Below are the code and all the weights of a small trained network. Each question names an input and a class and asks about switching units off, where a switched-off unit gives its printed mean instead of its output.

import numpy as np


def w(rows, s, z=0):
    codes = np.array(rows[::2]) - 128.0
    scale = np.full(codes.shape[1], s)
    scale[-1] = z or s
    return codes * scale


def f(y):
    return np.maximum(y, 0)


def log_softmax(a):
    a = a - a.max(-1, keepdims=True)
    return a - np.log(np.exp(a).sum(-1, keepdims=True))


def net(x, mask):
    res = np.array(x, float).reshape(1, 4) / 4 @ E
    y = f(res @ A[0][:, :-1].T + A[0][:, -1])
    res = res + np.where(mask, y, B[0][:, -1]) @ B[0][:, :-1]
    return log_softmax(res[-1] @ U[:, :-1].T + U[:, -1])


A, B = {}, {}
E = w([
[128,73,134,129,99,182,100,77,117,132],'x0',
[63,138,151,154,97,116,70,131,185,113],'x1',
[107,112,123,133,135,180,177,176,178,94],'x2',
[102,22,82,94,118,6,134,124,159,97],'x3',
],0.014)
A[0] = w([
[134,6,133,129,114,161,100,91,123,119,56],'n0',
[108,55,129,139,126,146,196,176,178,110,2],'n1',
[126,62,128,123,129,65,140,129,143,105,9],'n2',
[127,66,111,119,131,81,155,132,127,139,3],'n3',
[134,160,128,127,143,29,166,184,148,113,104],'n4',
[80,117,133,134,108,86,74,132,186,118,37],'n5',
[184,70,115,113,140,101,211,127,80,131,63],'n6',
[143,117,134,136,119,46,82,91,78,146,22],'n7',
],0.022,0.0047)
B[0] = w([
[55,133,61,145,104,59,244,81,110,246,233],'n0',
[225,153,69,17,201,115,81,100,195,69,223],'n1',
[168,196,136,165,67,228,112,164,24,101,249],'n2',
[200,178,214,139,100,167,136,158,80,127,225],'n3',
[68,114,62,139,106,74,232,63,116,242,238],'n4',
[69,53,203,198,157,135,35,156,159,110,226],'n5',
[26,62,184,204,144,126,13,151,189,105,238],'n6',
[211,147,64,19,208,137,117,116,226,61,231],'n7',
],0.013,0.02)
U = w([
[242,254,189,220,123,250,144,165,67,137,128],'0',
[53,29,157,211,167,121,35,158,206,97,143],'1',
[211,150,44,6,207,131,137,105,220,60,102],'2',
[93,131,51,157,107,84,242,80,127,217,89],'3',
[78,37,85,122,63,84,100,158,135,71,255],'4',
[124,88,181,81,75,103,203,195,101,14,96],'5',
],0.0074,0.018)

Each question gives the input, the list of numbers given to net, and the class t.
The units are the neurons (one row each of A and B). Each row of codes is followed by its name. A weight is (code - 128) times the scale printed after its matrix; where a second scale follows, it is the last column's (A, B and U).
mask holds one flag per neuron, in row order. A switched-off neuron (its flag False) gives its mean, the last column of its row in B, instead of its output. The means were averaged over made-up inputs and are rounded, as every weight is.
A unit's drop is (log p(t) with every unit on - log p(t) with that unit switched off) / (log p(t) with every unit on - log p(t) with every unit switched off).
unit that matters most: the unit with the biggest drop
k most important neurons: the k neurons with the biggest drops, biggest first
drop when u is switched off: that unit's drop, to one decimal
input [2,0,-8,8], class 0: unit that matters most => n2
input [-5,4,4,2], class 3: 3 most important neurons => n4, n6, n7
input [4,-5,-4,3], class 1: 3 most important neurons => n6, n4, n1
input [-8,-8,5,8], class 0: 3 most important neurons => n2, n3, n0
input [-7,5,-7,0], class 2: 3 most important neurons => n7, n0, n6
input [6,6,7,0], class 2: 2 most important neurons => n1, n6
input [3,-7,6,-3], class 1: 2 most important neurons => n6, n7
input [-6,-7,-5,-5], class 1: 2 most important neurons => n2, n0
input [6,4,-3,7], class 0: 3 most important neurons => n2, n3, n4
input [3,-3,-4,5], class 0: 3 most important neurons => n2, n3, n1
input [6,-3,4,7], class 0: 3 most important neurons => n2, n3, n4
input [2,5,6,3], class 2: 2 most important neurons => n1, n6
input [-5,2,8,6], class 2: 2 most important neurons => n1, n4
input [7,-5,-5,-2], class 3: 3 most important neurons => n0, n5, n1
input [1,-4,-2,3], class 1: unit that matters most => n6
input [-2,3,4,0], class 2: drop when n2 is switched off => 0.1
input [-8,2,6,2], class 3: drop when n0 is switched off => 0.0
input [-6,-3,4,2], class 3: drop when n4 is switched off => 5.2
